Below is a small trained network, with its code and all its weights. Each question gives an input and a class and asks what happens when units are switched off, that is, made to give their printed mean instead of their output.

import numpy as np


def w(rows, s, z=0):
    codes = np.array(rows[::2]) - 128.0
    scale = np.full(codes.shape[1], s)
    scale[-1] = z or s
    return codes * scale


def norm(h):
    return h / np.sqrt((h * h).mean(-1, keepdims=True) + 1e-5)


def f(y):
    return np.maximum(y, 0)


def log_softmax(a):
    a = a - a.max(-1, keepdims=True)
    return a - np.log(np.exp(a).sum(-1, keepdims=True))


def net(x, mask):
    res = np.array(x, float).reshape(1, 7) / 4 @ E
    u = 0
    for l in range(4):
        y = f(norm(res) @ A[l][:, :-1].T + A[l][:, -1])
        res = res + np.where(mask[u : u + 3], y, B[l][:, -1]) @ B[l][:, :-1]
        u += 3
    return log_softmax(norm(res)[-1] @ U[:, :-1].T + U[:, -1])


A, B = {}, {}
E = w([
[58,70,156,203],'x0',
[191,128,5,114],'x1',
[3,206,65,7],'x2',
[139,137,72,156],'x3',
[98,190,92,170],'x4',
[172,112,184,131],'x5',
[100,185,249,89],'x6',
],0.0053)
A[0] = w([
[28,196,2,238,1],'0.n0',
[138,77,60,217,137],'0.n1',
[195,151,67,110,63],'0.n2',
],0.0048,0.0023)
B[0] = w([
[59,62,50,225,228],'0.n0',
[13,66,175,80,251],'0.n1',
[36,133,2,179,180],'0.n2',
],0.0059,0.0024)
A[1] = w([
[174,7,79,160,3],'1.n0',
[135,88,93,174,128],'1.n1',
[167,69,96,174,56],'1.n2',
],0.011,0.0047)
B[1] = w([
[171,73,88,3,253],'1.n0',
[101,182,208,50,233],'1.n1',
[175,24,31,65,211],'1.n2',
],0.0065,0.0042)
A[2] = w([
[235,52,150,211,177],'2.n0',
[175,180,58,217,146],'2.n1',
[96,255,169,40,5],'2.n2',
],0.0057,0.0018)
B[2] = w([
[142,105,254,65,251],'2.n0',
[85,203,139,117,158],'2.n1',
[161,131,143,70,233],'2.n2',
],0.0094,0.0025)
A[3] = w([
[8,172,176,1,227],'3.n0',
[215,199,133,80,254],'3.n1',
[115,198,134,59,43],'3.n2',
],0.0095,0.00091)
B[3] = w([
[203,50,110,180,255],'3.n0',
[106,139,70,190,179],'3.n1',
[119,134,107,9,174],'3.n2',
],0.011,0.0091)
U = w([
[198,91,132,54,240],'0',
[89,191,77,166,94],'1',
[161,131,248,191,2],'2',
],0.014,0.001)

Each question gives the input, the list of numbers given to net, and the class t.
The units are the neurons (one row each of A and B). Each row of codes is followed by its name. A weight is (code - 128) times the scale printed after its matrix; where a second scale follows, it is the last column's (A, B and U).
mask holds one flag per neuron, layer by layer. A switched-off neuron (its flag False) gives its mean, the last column of its row in B, instead of its output. The means were averaged over made-up inputs and are rounded, as every weight is.
A unit's drop is (log p(t) with every unit on - log p(t) with that unit switched off) / (log p(t) with every unit on - log p(t) with every unit switched off).
The circuit of an input: a set's keep is (log p(t) with only the set's units on - log p(t) with every unit switched off) / (log p(t) with every unit on - log p(t) with every unit switched off). Starting from all 12 units, units are removed one at a time, each time the one whose removal leaves the highest keep (on an exact tie, the one counted first), for as long as the keep stays at least 0.8.
units of the circuit, in order: the units of the circuit, biggest drop first
k most important neurons: the k neurons with the biggest drops, biggest first
top k neurons in layer l: the k neurons of layer l with the biggest drops, biggest first
drop of u: that unit's drop, to one decimal
input [3,-2,-3,4,-3,-2,4], class 2: top 2 neurons in layer 1	[1.n0 1.n2]
input [-4,2,-2,1,4,-2,-3], class 1: units of the circuit, in order	[0.n2 3.n0]
input [-6,6,5,-6,0,-4,-2], class 1: units of the circuit, in order	[2.n0 3.n1 1.n0]
input [4,-7,6,0,-7,7,-3], class 2: 3 most important neurons	[1.n0 1.n1 3.n2]
input [5,6,2,2,8,5,-2], class 1: top neuron in layer 0	[0.n0]
input [4,7,-5,-7,1,-8,8], class 2: units of the circuit, in order	[1.n0 3.n2]
input [4,-5,3,3,0,-1,1], class 2: 2 most important neurons	[1.n0 1.n1]
input [-8,-8,-7,-2,8,-6,-3], class 2: 2 most important neurons	[2.n0 1.n0]
input [-2,-6,0,2,-4,-7,-5], class 2: 2 most important neurons	[0.n1 3.n2]
input [-8,0,2,-8,-3,-4,-6], class 1: top 2 neurons in layer 1	[1.n1 1.n0]
input [4,-8,3,7,-6,-6,-4], class 2: 3 most important neurons	[3.n2 1.n0 1.n2]
input [-7,3,-1,6,7,-2,-5], class 1: drop of 3.n0	0.2
